Below is a small trained network, with its code and all its weights. Each question gives an input and a target symbol and asks what happens when units are switched off, that is, made to give their printed mean instead of their output.

import numpy as np


def w(rows, s, z=0):
    codes = np.array(rows[::2]) - 128.0
    scale = np.full(codes.shape[1], s)
    scale[-1] = z or s
    return codes * scale


def norm(h):
    return h / np.sqrt((h * h).mean(-1, keepdims=True) + 1e-5)


def f(y):
    return np.maximum(y, 0)


def softmax(a):
    e = np.exp(a - a.max(-1, keepdims=True))
    return e / e.sum(-1, keepdims=True)


def log_softmax(a):
    a = a - a.max(-1, keepdims=True)
    return a - np.log(np.exp(a).sum(-1, keepdims=True))


def net(x, mask):
    ids = ['ΔΛΣΦβγζημξπτψω'.index(c) for c in x.split()]
    T = len(ids)
    res = E[ids] + P[:T]
    r = norm(res)
    for j in range(2):
        rows = slice(3 * j, 3 * j + 3)
        q, k, v = (r @ M[0][rows].T for M in (Q, K, V))
        z = softmax(np.where(np.tri(T) > 0, q @ k.T / 3**0.5, -1e9)) @ v
        o = O[0][rows]
        res = res + np.where(mask[j], z, o[:, -1]) @ o[:, :-1]
    y = f(norm(res) @ A[0][:, :-1].T + A[0][:, -1])
    res = res + np.where(mask[2:14], y, B[0][:, -1]) @ B[0][:, :-1]
    return log_softmax(norm(res)[-1] @ U[:, :-1].T + U[:, -1])


Q, K, V, O, A, B = {}, {}, {}, {}, {}, {}
E = w([
[129,112,182,103],'Δ',
[91,81,123,128],'Λ',
[88,63,83,132],'Σ',
[158,58,104,62],'Φ',
[124,88,149,116],'β',
[138,78,125,148],'γ',
[108,95,97,163],'ζ',
[77,112,111,157],'η',
[116,80,99,118],'μ',
[102,89,85,111],'ξ',
[116,129,121,168],'π',
[97,111,139,139],'τ',
[102,74,171,168],'ψ',
[2,107,162,107],'ω',
],0.021)
P = w([
[217,225,112,59],'0',
[228,37,108,172],'1',
[239,43,95,172],'2',
[191,65,121,213],'3',
[218,49,100,194],'4',
[184,41,126,209],'5',
[207,52,112,205],'6',
[191,46,111,177],'7',
[125,5,109,214],'8',
[181,25,94,167],'9',
[187,2,81,156],'10',
],0.0076)
Q[0] = w([
[171,234,131,158],'h0',
[175,33,171,153],'h0',
[151,249,117,74],'h0',
[163,82,77,170],'h1',
[139,191,192,81],'h1',
[112,21,128,164],'h1',
],0.014)
K[0] = w([
[45,36,179,156],'h0',
[97,186,45,91],'h0',
[83,33,227,254],'h0',
[162,194,129,18],'h1',
[213,146,101,171],'h1',
[69,215,157,119],'h1',
],0.0089)
V[0] = w([
[222,65,99,165],'h0',
[160,23,249,112],'h0',
[137,88,61,184],'h0',
[27,69,111,105],'h1',
[187,133,134,125],'h1',
[145,148,91,183],'h1',
],0.017)
O[0] = w([
[149,201,146,68,158],'h0',
[117,144,229,87,8],'h0',
[242,247,71,99,165],'h0',
[214,96,144,166,190],'h1',
[46,107,76,101,115],'h1',
[74,115,47,116,110],'h1',
],0.012)
A[0] = w([
[34,125,87,145,233],'n0',
[130,134,178,247,254],'n1',
[205,81,91,160,195],'n2',
[210,246,201,198,186],'n3',
[114,186,255,47,191],'n4',
[137,50,238,129,175],'n5',
[103,220,106,4,191],'n6',
[200,130,46,120,241],'n7',
[211,205,78,105,173],'n8',
[92,86,111,171,211],'n9',
[130,127,47,27,90],'n10',
[107,248,75,165,139],'n11',
],0.0094,0.0028)
B[0] = w([
[88,137,151,41,164],'n0',
[239,118,145,73,200],'n1',
[114,142,188,184,246],'n2',
[91,93,140,85,200],'n3',
[152,111,30,94,170],'n4',
[207,153,41,97,204],'n5',
[129,108,115,175,176],'n6',
[39,152,254,168,255],'n7',
[26,202,196,129,219],'n8',
[185,115,242,78,174],'n9',
[76,152,140,204,176],'n10',
[162,37,146,72,177],'n11',
],0.0078,0.0092)
U = w([
[115,104,160,80,92],'Δ',
[245,91,164,122,252],'Λ',
[169,186,156,153,107],'Σ',
[207,117,70,5,110],'Φ',
[106,101,180,42,77],'β',
[150,208,140,32,81],'γ',
[179,251,20,147,69],'ζ',
[166,93,38,202,8],'η',
[62,209,220,171,89],'μ',
[135,151,147,182,83],'ξ',
[65,125,47,131,114],'π',
[73,65,130,135,98],'τ',
[156,202,156,51,130],'ψ',
[153,140,127,113,25],'ω',
],0.012,0.0033)

Each question gives the input, a string of symbols that net reads in full, and the target symbol t.
The units are the heads (3 rows each of Q, K, V and O) and the neurons (one row each of A and B). Each row of codes is followed by its name. A weight is (code - 128) times the scale printed after its matrix; where a second scale follows, it is the last column's (O, A, B and U).
mask holds one flag per unit, heads first, then neurons. A switched-off unit (its flag False) gives its mean, the last column of its rows in O or B, instead of its output. The means were averaged over made-up inputs and are rounded, as every weight is.
A unit's drop is (log p(t) with every unit on - log p(t) with that unit switched off) / (log p(t) with every unit on - log p(t) with every unit switched off).
The circuit of an input: a set's keep is (log p(t) with only the set's units on - log p(t) with every unit switched off) / (log p(t) with every unit on - log p(t) with every unit switched off). Starting from the 12 units with the biggest drops (on a tie, the unit counted first), units are removed one at a time, each time the one whose removal leaves the highest keep (on an exact tie, the one counted first), for as long as the keep stays at least 0.8.
units of the circuit, in order: the units of the circuit, biggest drop first
which heads matter: for each layer, one digit per head in row order, 1 if its drop is at least 0.15 and else 0, layers parted by /
drop when u is switched off: that unit's drop, to one decimal
input μ ζ ψ Λ Λ ψ, target μ: which heads matter : 11
input μ τ ζ Λ, target μ: which heads matter : 00
input μ τ ζ Λ Λ Δ ζ Λ ψ, target μ: units of the circuit, in order : [h0; h1; n7]
input ω Λ ψ η, target Λ: which heads matter : 01
input π Σ Λ Λ ψ, target π: which heads matter : 01
input ζ Δ π η μ Λ, target ζ: which heads matter : 10
input Φ Λ μ ζ τ ζ τ Λ γ ξ, target Φ: units of the circuit, in order : [h0; n7; n4; n5]
input ζ γ π, target ζ: which heads matter : 10
input η ζ Λ τ γ Φ μ β, target η: units of the circuit, in order : [h0]
input Φ ζ Λ, target Φ: units of the circuit, in order : [h0; n4; n7; n5]
input γ ζ Φ β η, target γ: drop when h1 is switched off : 0.0
input β β τ Λ Λ μ Λ ψ Λ π π, target β: drop when h1 is switched off : 0.2
input ζ η γ μ Σ ζ Λ μ, target ζ: drop when h0 is switched off : 1.3
input π Σ Λ ξ ζ γ Λ β μ, target π: drop when h1 is switched off : 0.6
input τ Λ μ Φ Φ ζ, target τ: units of the circuit, in order : [h0]
